Each row was made from one walk, in order. Every step used is in the known rows, and no mark comes twice. Write each row's walk.
Known rows:
T > F > G > Q > P > U: [-101   41  -22  405   88  -70  281  -40 -151    5  -85  250   82  307
  264  -68  562  135  210  -59  -49   53  -16   59   32 -147  154  -50
  214  153  288 -172  -95  400   33  -38 -129 -111   66 -232 -233  206
    2   29  117  -66 -220  131   57 -100  238 -348  -99 -199 -218   48
    4  -86 -103  -76  112   94   58  106  360]
U > M > S > P > G > Q > F: [-124 -107  -50  239  175  161  399    9 -242   43 -189  251  -61  122
  218  -46  304 -106  -58  -54  -27  -89  -67   65   82   42  135   13
  152  247  195 -154   -7  302   -3 -154   45   14   92 -213 -143   91
 -249   36   79   39 -239  212  -44 -185   99 -374  -40 -116 -203   89
   81 -305  -31 -154    6   30  -11  189  173]
Q > U > P > G > F > T > M > S: [  -8  -64   -9  314   78   57  449  117 -189  172 -116  176  145  139
  332   52  544  -81  -56  -93  -16    7 -101   35 -151  -62  128   84
  142   51  368 -285    6  232   82 -149   12  -56  -79 -235 -212  113
 -113   78  -14  -16 -228  332  -96  -97   92 -176    6  -51 -282   71
  -15 -273  -88 -107 -138   20 -124  206  186]
N > M > X > U > S > P > G > Q: [-138  -78  -19  141  111  -49  450  -76  -70  116 -181  193   41  116
  234 -123  209  137    9  127   24  -91 -169  -38   47  -73  237  130
   31  165  204 -182  -31  308  -13 -207 -165   72  -71  -37  -53  111
  -60   31   20  245 -194  246  -32 -269  128 -490  -87 -245 -210  146
  -22 -189   -1 -179 -171 -193  -52   77   90]
N > M > X > V > T: [ -56  -68   35  143  104   -2  399  103   30  173 -335  109  115  262
   55 -239  126   15 -120  139  -48   38    0   20   28  -89  192  -57
   18   75  455 -195  -81  242 -119 -171  -35   97  -77 -136 -179   -5
  -33  156    1  388 -195  212 -179 -183  149 -271   -6  -24 -163  153
   20   -4  -66 -144  -81 -195  -25   31   51]
P > U > X > S: [-156  -24  -28  259   29  -96  339  -22   12   66 -154  190   55  299
  185   72  224  191   95  -83  -98 -229 -173  -26   31 -101   77   33
  285  178  362 -280  -35  290   44 -100 -165  -60   77 -276 -174  107
    9   80   73    1 -224  137   25  -99  271 -447  -74 -243 -237   12
 -115   70   57 -145 -163   51  -82  137  375]
N > U > P > G > F > T > M > S: [ -34 -244  -74  331   44   23  392   69 -109  136 -115  163   39  127
  254  -33  453   -8   15  -54 -115   76 -163 -115  -40 -240  157  -63
   16  182  456 -277  -23  247    6 -162  -12  -41   22 -261 -187   44
  -36   19 -101   22 -149  193  -84  -64   33 -327  -68 -173 -352  129
   20  -36 -224  -33  -84   87 -146   34   74]
G > F > T > X > N > U > S > P: [ -97 -122 -193  419   50  161  412  -94  -75  217 -324  183   74  185
  177   -6  170   58   48   19  -78   39  -54  -62  -38 -386   77  -15
  238  275  449 -167   44  294 -119 -269 -222  -52  -73 -249  -81  123
  -40   81 -107  155 -102  148 -101 -133  118 -632  -61   62 -292  295
 -196  -42  -70 -300 -193  142  -25    1  215]
Y > T > M > X > N > S > P > G > F: [ -15  -74  -81  335  225   98  356  -47   31  131 -271  163   69  386
  201   69  363  283  -29   44 -100   43   74  -16 -106 -302  263   56
   86   90  294 -154  -33  264  -90 -300   36   93 -155 -131 -123   12
  -37  322  -50   93 -118  339   34 -116  136 -445   95   82 -310  274
  -42 -357  112 -136 -114    7  -67   91  228]
G > Q > P > U > M > N > S: [ -78 -113 -103  274  189  132  348   52  -78  -26 -182  322  -96  293
  135 -115  311  -42   14 -232  -72  -50   29  -35   85  -53  199   30
  134  230  180 -242  -11  464  -54  -46  -25   20  129  -78  -85  132
  -96  174   33  262 -274   98  101 -245  201 -329    3 -259 -327   72
   71  -70 -152   11 -121  184    0   97  243]
G > Q > F > T > Y > V: [-278  -25 -177  268  127   46  266  -45 -142  111 -147  177  148  282
  248 -126  240    2  142  -68   -3   64  -57  200  -42 -212  248   23
  260  267   18 -208  -98  341  -74 -118 -121 -243  -20 -170 -286   55
  115  -19   31   -9  -43   92 -142 -218  169 -303   43   18 -168  289
    5  -60 -197 -244   64 -121  112  102  266]
V > X > N > S: [-131  -99  -70  102   87   61  336   39   70  216 -291  144   22  255
  103  -47  -12  165  -16  -50 -127  -31   88   81  134 -255  251  -69
  183  209  284 -205  -60  342   32 -140  118   11 -107 -160 -133  -86
  -29  289  114  201 -146  113  140 -241   51 -507  -40  -20 -197   21
 -111  -25   60  -39   99   36  -27  170  122]
Q > F > T > M: [-132    7   46  250   45   -8  386  156 -152  129  -87  202  142  145
  207  -62  378  -98  119  -26   75   31   58  107  -29 -233  148  -43
  118   87  320 -112  -74  176  -25 -157 -107 -189   -6 -250 -212   64
  -22  -29  -80   44 -184  160 -149  -94  277 -161  -16  -41 -225  163
  -32 -131 -163 -380  106  -38   -7   -6  432]
M > S > U > X > V: [ -58   22  -77  202   -6  134  385   68    3   26 -331  192    2  207
   -5  -71   13  -54 -137  -82  -69  -97 -145   75  -28  -53   60  -78
  164  200  338 -302  -63  444   -8  -75  -35   90   19 -270 -196   56
  -86  261  100  167 -195   64 -104 -156  159 -489   51  -42 -266  -38
 -128  -70   63 -319  -31  -76    4  219  205]
F > T > Y > V > X: [-201   38 -155  131   89  -54  143   38 -114  237 -192  -24  227  359
  200   15  331   53  100  -44 -107  -33   57  206  -14 -238  320   -7
  183  249  136 -261 -122  380   86 -189   92 -108  -89 -282 -402  -75
  235  137  137  -25 -136  252  -75 -142  215 -316   32    3 -215  200
    8   30  -25 -159    0 -147   42  163  229]
G > Q > U > M: [ -94  -71  -57  147  118  160  403   65  -55  157 -130  256  -23  131
  249 -122  300  -51   27  -81   86    4  -24  113    1  -36  173   26
  162  210  121 -282   -6  266   70 -106  -12 -188    0 -111 -128   19
 -158  -49   77  278 -215  128  -22 -264  137 -218  -64 -101   -7   30
  -15  -73 -122 -129 -122  -88   35  146  224]
V > T > F > G > Q > P: [-146   36  -67  411  176 -136  262    0 -176   76 -164  179   93  411
  212 -101  517   16  204  -18  -81   83  176   97   90 -151  144  -63
  221   93  209 -121  -47  339  -17  -92 -218 -119   83 -258 -262  121
  -32  -81   -6   66 -181  242  -97  -76  190 -356  -78   13  -81  148
  -26 -178 -127  -43   51  -68  103   92  186]
Y > T > M > N > S > U > X > V > F: [  65   20   21  248  163  185  429  105  160  -46 -308  206   12  302
   18   10  304  129  -28  -26 -114  -40   85  -91 -265 -321  128   -2
   45  109  312 -197   -5  370 -121 -331   24  105  -51 -211 -193   27
   17  327  -87  262 -120  237  -50 -164  264 -338  150    4 -282   78
 -113  -72  -81 -288 -213  -62   56  120  211]
Q > P > U > M > X > V > F > G: [ -38  -33  149  309   46  129  241  167 -255   19 -270  197  112  317
  232  -26  516   52  -98   36  -78 -169  -53  -75    8  132  135  -67
  179  174  485  -79  -16  330   12 -100   96   44   79 -292 -131  244
   19  186   87  -32 -253  248  -84 -147  216  -88   -6 -185 -211  -58
  105  -50  -68 -113 -113  174  -62  178  202]
X > U > M > S > P > G > Q > F: [-169  -87  -79  210  134   20  421   51 -211   69 -164  244  -40  139
  295  -49  285   18  -24    7   79  -66 -103   -6   80  107  158   81
  188  199  145 -166  -35  288   33 -138  -66  -31  141 -300  -96  113
 -171   34   18  -49 -218  246  -36 -249   84 -348  -95 -225 -166   78
   10 -274  -18 -145  -65  -34   11  195  198]
N > X > V > F > T: [-183  -57   91  248   41    3  325   78  -91  175 -356   84  189   88
  107 -131  192  133  -63  137  -25  108  -64   -2  -14 -255  -51 -113
  161  155  527 -198  -42  145  -75 -186   54  -64  -76 -248 -168   40
   91   50  123  108 -104  151  -99 -218  133 -417  -10  -29 -105   27
  -59  117  -69 -357  -69   30   27  217  229]
X > U > P > G > Q > F > T > Y: [-269  -48  -76  279   92 -119  299   75 -199  219 -125  102  129  122
  406   11  361  107  139   11  106   20 -146   17   14  -50  194  137
  285  138   92 -256  -44  203   87  -66 -167 -188  111 -232 -201  104
   70   58   11 -129 -172  294 -120 -186  121 -225  -87 -158 -216  200
   18 -134 -127  -89 -114 -110   18  106  188]
M > X > T > Y > V > F > G > Q > P > U: [-166   -6 -126  388  142  -78  181  -35 -239   30 -251  120  186  496
  350  -33  441  190  105   77  -62  -79 -134   55   14   27  276   66
  261  110   86 -116  -60  448  -31 -193  -35  -53   23 -242 -178  238
  279  156   24 -214 -139  287  -22 -241  166 -312  -42 -118 -160  180
   62  -53   21  -73  -11  -37    4  203  207]
V > X > T > F > G: [-109   55  -35  241  104 -223  298   26  -90  183 -143   69  153  320
  255   11  417  168  250   89  -40  -23   81   98   85 -204  167  -16
  249   95  323 -117 -161  220  134 -221  -35 -105   30 -356 -266   90
   58   12   92  -58 -236  303  122 -165  147 -355 -199 -148  -46   22
  -28  -44   64  -97  153 -145   72  184  235]
G > F > T > M: [ -84  -43  -13  370   17   32  440   22  -82  190  -34  160   43  291
  255  -76  432  -49  114   -6    5   73  -38   60  -71 -300  103  -38
  192   98  402 -214  -90  131   14 -252 -108 -169 -113 -206 -194   66
   50  -54 -160   23 -182  244  -66 -117  153 -245   51  -46 -272  174
  -11  -80  -83 -249  -23  -24   36   49  343]
V > X > S > P > G > Q > F > T: [-272  -10  -45  281   85 -224  215  -14 -219  196 -201  201  215  429
  342   65  421   93  146   14 -104 -113  -56   83  106  -60  148   92
  385  222  174 -116  -60  158   67 -229 -222 -185  193 -300 -294  186
  154 -107   38 -123 -174  399   77 -231  116 -426  -84 -173 -125  151
  -50 -170  -14 -143   30  -97  111  317  202]
X > U > P > G > Q > F: [-232  -99   -4  289  106  -38  296   54  -66  165  -98  170   12   80
  367  -26  292  112   75   23  110  -19 -187  -13   62  -23  105   93
  249  131  148 -173  -42  174   41    2 -145 -179  124 -181  -83   71
  -71   -4   50  -50 -130  207  -85 -202   80 -279 -131 -199 -100   75
  -40 -144  -97  -53 -142  -82  -33  190  182]
V > X > U > N > M > S > P > G: [-157   18  -18   90  129  -38  297   83  -84  200 -247  114   73  123
  237  -20  288   54  -39   47  -77 -159  -40  -39   91  -25  209   57
  112  146  348 -174  -55  320  140 -193   65  119   32 -281 -144   17
   18  196   70  151 -356  396   93 -218  111 -484 -141 -358 -293   33
   19 -127   10    1  -25 -162  -20  239   91]
V > F > G > Q: [-199  -66   80  366   41  -12  338  -82 -101   61  -55  210   34  159
  272 -147  387   10  143   88  -89   39 -165    4   48 -131   57  -96
  271  176  149 -124    1  194    2 -211   -8 -208  -40 -140 -174   45
  114 -146  -61  -56  -78  170  -32 -249   60 -307  -15 -163 -117   -7
    6  -58  -85 -154    6  -60  114  220  142]
G > F > T > X: [-161  -39  -79  435   67   27  416  -57  -89  229 -137  161  148  220
  193  -80  324  -29  187   34  -57  105 -104   47  -64 -321    8   -2
  296  158  360 -185  -37   51  -55 -208 -129 -159  -59 -225 -160   37
   13  -85 -112  -17 -149  196  -15 -119  159 -421   17   23 -194  208
  -47  -51    9 -198 -109  -33   20   86  345]
Y > T > X > U: [-185    0 -109  227  150  -88  247   18   48  194 -262  142  160  199
  133   -5  308  217  163   72   -1  112   45  -23  -80 -268  120   35
  122  103  149 -158  -40  186  -37 -117  -24 -114   16 -347 -146 -139
  -43   99   27   48 -112  140    5  -94  315 -470  -48  -19  -57  183
 -142  -77   52 -180 -242 -122  -20   95  372]
V > X > T > M: [ -71  -19    4  166   61 -123  323  119  -42  236 -195   80   34  363
  224   -8  308  117  133   53   20  -74  107  106  108 -191  189  -38
  111    8  305 -144 -112  221  116 -260    4  -96   21 -338 -185   19
   23   85   18   77 -238  291   96 -160  190 -342 -168 -106  -36   45
  -71   18   17 -158   87 -134    3  135  290]
V > X > T > Y > F: [-165   -8  -90   87   47  -64  244   98  -25  254 -193   -4   17  361
  263   26  292  125  151   59  -35  -49   59  201  125 -131  290  -44
  284  143  238 -214 -147  355  119 -223   97  -97  -63 -263 -195   70
  106  197   87  -40 -244  275   48 -153   94 -394  -50   14  -98   76
    2  124  130 -111  148  -87   -5  169  203]
Y > T > X > U > M: [-126  -41  -83  170  182   20  334   65  -18  202 -252  142  121  160
  151   28  357  203  146   74   21   52  102  -54  -91 -222  153   49
   75  175  188 -134   -4  148    5 -174   34  -75   35 -398 -127 -144
 -146   64   27   82 -160  185   13  -99  316 -356  -86  -22  -17  163
  -71  -87   31 -137 -343 -111  -33   69  336]
M > S > P > G: [-131  -23  -72  246  112  -49  224  -10 -100   68 -201  115  -11  143
  131  -11  294  -81  -96  -49  -85  -23  -93   51  120  -23   97  -35
  128   84  238 -245  -56  383   10  -94   96   74   21 -190 -212   -1
  -85  220  143  -23 -234  231  -47 -103  136 -541   10 -149 -347   51
  -23 -277  152 -195   39   20  -66  264  256]
S > N > M > X > T: [ -48  -21  -45  169  173   13  465   33   39  175 -293   83  -60  102
  211 -254  117  149   77   60   86   38  -41    9  124 -171  279   35
   53   66  335  -82  -22  192  -43 -276  -32  -16  -44 -114  -53   26
   84  121    9  355 -294  198  -95 -273  165 -369 -118 -138 -202  171
    8  -23   45 -117   41 -233   20  -12  260]
N > U > P > G: [-106 -206  -27  216   80   25  168   87   56  161 -120   84   -6  -14
  216  -13  343   30    6  -29  -50   14 -142  -91   91 -183  137  -79
   12  191  353 -273  -33  259   28    3   39  -80   97 -126 -151  -52
  -51   98   88  141 -138  123 -112  -76   86 -386 -143 -232 -212   44
  -17   84 -134  -12 -126   58 -171   52  110]
N > M > S > U: [   8  -52  -20   98  -18  139  488   87  -11   46 -187  241   23   63
   82 -152  165 -206 -181  -11  -44   29  -87   54   11  -80  187  -55
 -122  147  347 -244  -88  478  -16  -95   53  120  -73 -146 -168   19
  -65  242  -15  235 -277  107  -39 -191  151 -535   12 -184 -374   54
  -44  -28   52 -238   57   32  -56   46  179]
Y > V > X > S > P > U: [ -97  -21  -95  197   91  -37   74   -7   28  135 -243   77  144  504
  266  140  371  173  -92  -42 -134 -228  -26   97   37  -29  215   14
  197  258  272 -153  -90  464   36 -188   27   -4   78 -382 -311   20
  165  202  238  -89 -133  327   50 -159  210 -524  -54 -126 -168   71
 -138   61  124  -68 -179   54  -29  360  282]
M > S > N > U > X > V > T > Y: [-140  -66 -235  233  105   45  390   13  -20   96 -530   92 -100  238
   35 -257  -43  143  -26 -126 -147   37  -45   12   51 -110  235 -112
  176  198  357 -329   21  437  -77 -226  -24   50   36 -307 -199  -16
   21  310   38  337 -187   54 -283 -138  110 -535    9   51 -275  164
  -73  111 -204  -78  121 -106   56  -54   32]
N > S > P > G > Q > U > M > X: [ -37 -109  -50  150  258   74  388   33  -69   87 -167  214  100  114
  232  -32  322   37  -63  -76   -8  -84  -14   41   -3   21  223  105
   78  197   98 -288   44  253    6 -194   32   69   46  -12 -118   55
 -166  152   98  233 -220  347   86 -265   71 -449   34  -76 -202   55
   35 -271  100  -60 -177  -42  -65  132  162]
G > Q > U > X > N: [-152   -3 -120  207  124  140  381  -38   40  162 -257  243  -16  218
  179  -96   11  172   93  -76   16  -36  -94  156   37 -198  164   18
  312  199  124 -248   42  342    3  -52 -183 -184  -62 -100 -109   52
  -76    8   57  307 -103    7  -77 -266  121 -368  -86  -37  -23   72
 -194 -119  -60 -220  -63 -151   28  194  249]
P > U > N > X > V > F: [-161  -20   64  373   75  167  304   85   12  131 -364  149   67   47
  177  -53  229  147 -116   30  -46  -78 -123 -135  -23 -155  -75  -44
  223  137  617 -278  -32  288  -28 -166  113   35  -26 -221  -52   94
   19  266  193  181 -315  201   25 -162  212 -426 -102 -200 -251   -4
    5  208 -151 -136 -133  159  -24  190  277]
X > T > F > G > Q > P > U > S > N: [ -96   29 -150  455  147 -120  425  -89 -184   -3 -224  211  -16  317
  330  -55  423  295  260 -124   20  -51   70  -69   74 -182  185   88
  284  109  281 -137  -51  436   16 -216 -279 -124  107 -322 -127  370
  -23   57   96   18 -253  185   32 -166  227 -446 -197 -171 -213  125
  -73 -102 -135 -121   36   64  121   69  310]
P > U > X > T > Y: [-126   25 -113  297   89  -75  302    0  -35  115 -209   77   55  325
  224   67  178  206  117  -57  -36 -222 -104   64   55 -133  134   57
  253   80  282 -340  -83  406   65 -112 -116  -45   64 -264 -198  173
   48  252   41   25 -292  192  -32  -94  275 -499  -90 -171 -267  131
  -64  111   81 -199  -31   60  -57  -24  379]

Which walk is each row?
[-149   41   -2  124  122   85  431  130  -46  194 -275   34  149   88
  135 -138  315   14   29  110  -85   23   67  -13  -10  -24  310  -77
  200  203  470 -203  -17  262  -35 -305   14  133 -146 -177 -191   15
   36  229  -13  300 -282  365 -190 -111  136  -58  -29  -34 -327  178
  186  -27 -134  -53 -169 -316    8   51    9]	U > N > M > X > V > T > Y > F > G
[ -46    9  -46  254  166 -110  301   54 -124  231 -198  130  181  296
  380   26  468  163  187   28   17  -39   25  141    6 -103  178   51
  270  132  220 -140  -58  267  165 -169  -75 -155   76 -321 -248  142
    5  -33  128   69 -240  339   95 -230   89 -302 -220  -75   36   21
  -50  -86  -39  -11   11 -150   75  239  126]	V > X > T > F > G > Q > U > P
[-220   -7 -157  366  170   46  350  -62 -114  279 -313  -62  114   83
  395  -23  305  354   64    4   47   77 -115   55  -13 -179  200  140
  225  255  341 -193   14  179   36 -254  -37  -67  -59 -264 -171   11
  222  162  137  -27 -131  336 -196 -203   87 -471  -86  -35 -219  259
  -29   -7  -10  -37 -218  -85   11  128  234]	S > N > X > U > P > G > F > T > Y > V
[ -48 -111  -82   92   77   83  590   82  -30  163 -236  143   89  113
   74  -74  159  131  115   65 -125  178   53   25   59 -349  281 -119
  135  252  403 -108   47  351 -142 -240   22   45 -181 -358 -152    4
 -103   50  -31   44 -114   58  -15 -103  106 -344  -50   90 -299  147
  -87  -67   78 -211 -104  -19 -109  173  266]	Y > F > T > X > N > M > S
[  47 -113  -29  288  108  155  531   87   21  152 -260  188  -33  182
  217   16  187  192  -25    7   45   27  -43  -17   19 -169  276   44
   23  108  206 -227   62  307   -5 -250  -33  128  -49 -102  -64  -10
 -100  302   53  161 -175  273   96 -195   95 -316 -113   29 -236  102
  -65 -232   28  -23 -166 -101 -102  144  183]	T > M > X > N > S > U > P > G > Q
[-245 -161 -210  347   66   90  493  -71 -125  137 -322  341   96  114
  138 -140    8  110  207  -34  -43   96  -53  -38   18 -394  150    2
  246  321  207 -153   37  299 -171 -169 -302 -202    6 -224  -65  118
 -125 -102  -63  209  -19  -97  -68 -213  149 -476 -162   16 -121  284
 -173  -37 -340 -290  -24   17   20  -22  182]	G > Q > F > T > X > N > U > S
[-143    5  -85  324  141   82  515  -51  -27  145 -502   89  -56   83
   76 -152   83  252   14  -40   -3   29  137   -5   -5 -299   60    1
  173  176  537 -220   -6  310  -76 -306  -90   49 -137 -224  -81   60
 -195  168  272  399 -206  116 -180 -121  208 -596  -96  188  -83  120
 -143   27 -187 -205  -44  -41   62   42  146]	U > S > N > X > V > T > F
[-173  -31  -43  293   92   24  362  -24 -251   -9 -167  334  129  153
  188 -169  382  -59   35 -138 -161  -32  -70  -51   91   16  200  -51
  124  239  296 -166    2  445    9  -35  -92    2   73 -215 -180  166
    0   65  -31  170 -269  125   20 -183  183 -312  -93 -409 -437   81
  116 -167 -233  -52  -43   37   31  107  149]	F > G > Q > P > U > N > M > S
[-146  -27 -244  249  105  127  451  -24 -204  227 -265   63   25  393
  347  -86  302  125   48  -63  -70  -38  -49  105  -82  -99  346   90
  303  337  260 -204  -73  319  105 -369   85  -52 -111 -394 -232   37
  185  118   -8  -60 -218  314  -70 -272   41 -315   55   -3 -254  215
   62  -34  -55   18  -15 -109  119  153   97]	G > F > T > Y > V > X > U > M > S > N
[ -50  -48  -82  366   42   65  467   31   39  111 -192  166    7  305
   87 -138  273   47  131  -20  -69   64 -113  -56 -128 -346   95  -67
  233  196  553 -243  -66  180 -101 -287 -226  -77  -33 -227 -208  112
  102    3 -218  246 -108  146 -186 -162  144 -160    9 -166 -307  184
  -48   41 -275 -290 -118 -122   54   20  227]	G > F > T > M > N > U > X > V
[-286    2 -162  257  115 -171  224  -72 -206   95 -170  105  216  336
  344   92  442  120   98  -10  -18  -11  -68   58  -21  -47  238  129
  319  203   80 -203  -55  261  -34 -250 -238 -136  122 -291 -342  153
  182   82   71 -296  -44  394  -76 -180  173 -401  -13 -114 -246  291
  -51 -178   13 -215 -128 -107   79  285  296]	X > S > P > G > Q > F > T > Y > V
[-101  -95  -63  379  192  -45  397  -75  -73  129 -133  139  213  151
  191   16  345   58   70  -37 -131   25  -15  -30  -44 -261   49   50
  171  142  283 -246   21  111  -93 -250 -105   29   47 -161 -192   81
  -56  132  -66  -41 -119  378   91 -122   92 -690   84  -14 -371  186
  -62 -184  155 -148 -177  100  -33   71  292]	N > S > P > G > F > T > X
[-135   11 -157  404  221 -144  257 -100 -130  -43 -189  177  206  628
  245   66  491  309  200  -93 -209 -159   81   43  -27 -137  206   40
  287  247  215 -111  -15  455  -72 -144 -342  -68  139 -448 -336  203
   51  -96   61 -124  -25  251  -67  -70  236 -419 -101  -47  -69  156
 -134  -83  -96   16 -231  -50   38  241  214]	Y > V > T > F > G > Q > P > U > X > S
[ -69   78  -53  286  114   10  384  -94 -126   52 -128  226   99   92
  263  -19  486   37  123  -40   36   -1   12  111  -93 -130  135   24
  212  196  210 -206  -21  401   59 -192 -154  -82  -76 -154 -219  157
 -136   14  163  134 -192  212  -53 -156  200 -432  -69  -39 -156   52
 -101 -234  -75 -274  -31  -59   81  135  250]	T > F > G > Q > U > S > P
[  37   -8  -51  300  232 -132  366  -32  -20  -26 -137  132  184  230
  213   93  327  242   80  -85  -85 -194   51  -10   -2 -176  117   12
  147  139  326 -226  -17  398  -14 -196 -163   94  141 -296 -238  214
  -46  238   34   39 -233  336   87 -114  198 -682  -43 -145 -398   60
 -104  -93  192 -197 -104  157  -17  -19  358]	N > S > P > U > X > T > F > G
[-159 -153  -94  348   84   -1  368  -44    4  189 -261  128  -64  146
  334  -84  325  183   90   28  -21   32 -306 -136   24  -63  197   77
  278  208  419 -157    9   36    1 -258  -76  -53   25 -110  -11   37
  117   57   35   45 -200  259  -53 -208   24 -332  -99 -156 -190  124
   27  -27  -24  132 -120 -141  -85  163  101]	M > X > S > N > U > P > G > F
[-180   37  -60  343  111 -109  356  -28  -96  123 -236  205  236  334
  165 -127  231   99   92  -45 -104  -37  -10  108   17   20   92  -29
  353  201  167 -263   25  252  -17 -122 -307 -178   89 -266 -330  115
  -11 -103  -42  255  -41  205 -230 -201  110 -211  -53  -54  -33   80
 -106 -163 -184 -223 -205 -241  143  155   79]	F > G > Q > U > X > V > T
[-244   16   69  338  114   95  375  -19 -153  124 -187  242  181  -72
  287 -120  395   10   93   70  -34   38 -130    5  -35  -92   -2  -18
  264  207  272 -144   74  159   34 -217    8 -158  -82 -112  -80   55
   77 -109   22  154 -183  227  -14 -291   97 -338 -113 -192  -70  -11
    8  -58 -168 -169  -94  -93   66  240  161]	V > F > G > Q > U > N > X
[ -30  -36 -105  108  163  207  453  -42  -38   98 -355  276    2  181
  148 -137  -10   92  -97  -52  -37  -61  -97  164   25 -118  217   -4
  129  214  202 -191   92  500  -47  -94 -135   16  -68 -135 -130   98
 -118  126   17  405 -161   69 -106 -287   93 -558  -41  -65 -204  115
 -182 -197    1 -268  -45  -70    4  152  160]	G > Q > U > X > N > M > S > P
[-181 -174 -114  336  117  -67  452  -79   -8  197 -338  163  -25   17
  257  -91  260  314  259   -7  -26  142 -174 -179   61 -187  134   40
  202  204  266 -169  152   10  -53 -286 -186 -117  196 -298  -71  -44
  -32   -3   88   25  -86  175   56 -155  136 -512 -263 -123  -60  137
 -122   83 -122  124 -266 -142  -25  142  220]	T > X > S > N > U > P > G > Q
[ 105  -64  -91  144  172   98  558  164   14   45 -162  172   42  135
  176    6  269   20   10   -7   98  -44   95  -31  -76 -157  217   78
   -6  142  276 -256  -88  298   22 -265   19  146   30 -179  -67   91
 -156  256   56  149 -334  312  190 -230  145 -459  -50   -6 -198   29
    4  -60  188  -89  -76  -22  -49   21  256]	N > S > U > M > X > T > F
[ -89 -133  -66  222   80  166  415   -1   45    2 -433  175 -174  103
   72 -284   -8  177  -32  -57 -137   -3 -209  -96   -3 -206  121 -159
  173  225  440 -192   46  342 -102 -235   78  -12   -8 -264  -73   31
   22  144   47  241 -119  -40 -175 -227   44 -515   23  -71 -218  -32
  -97  141 -183 -132  133  -34   32  113   72]	M > S > N > U > X > V > F
[ -79 -175  -86  426  171   51  399  106  -70  200 -341  196    3  327
  262  -59  241  144   49   77  -32   43   11  -13  110 -162  243    2
  107   93  278 -119   57  279 -115 -203 -180  -32   61 -204  -91   38
 -101   47  -94  231 -131  232 -184 -112   83 -229 -219   87  -56  284
  -59 -158 -276   26  -46  -92 -107   -3   32]	V > T > M > X > N > U > P > G > Q > F
[-127  -40  -96  332  105   44  303   97 -244  113 -161  139   52  480
  308   23  566   24   85  -74 -146  -70  170  129  145  101  314  -59
  260  264  188 -230    7  527   31 -160  -71  -52   80 -306 -266  202
   -1  110  -43    4 -256  319 -158  -40  160 -221   -5   49 -225  187
  105  -17  -96   15 -118  136   14    5  127]	V > T > Y > F > G > Q > P > U > M
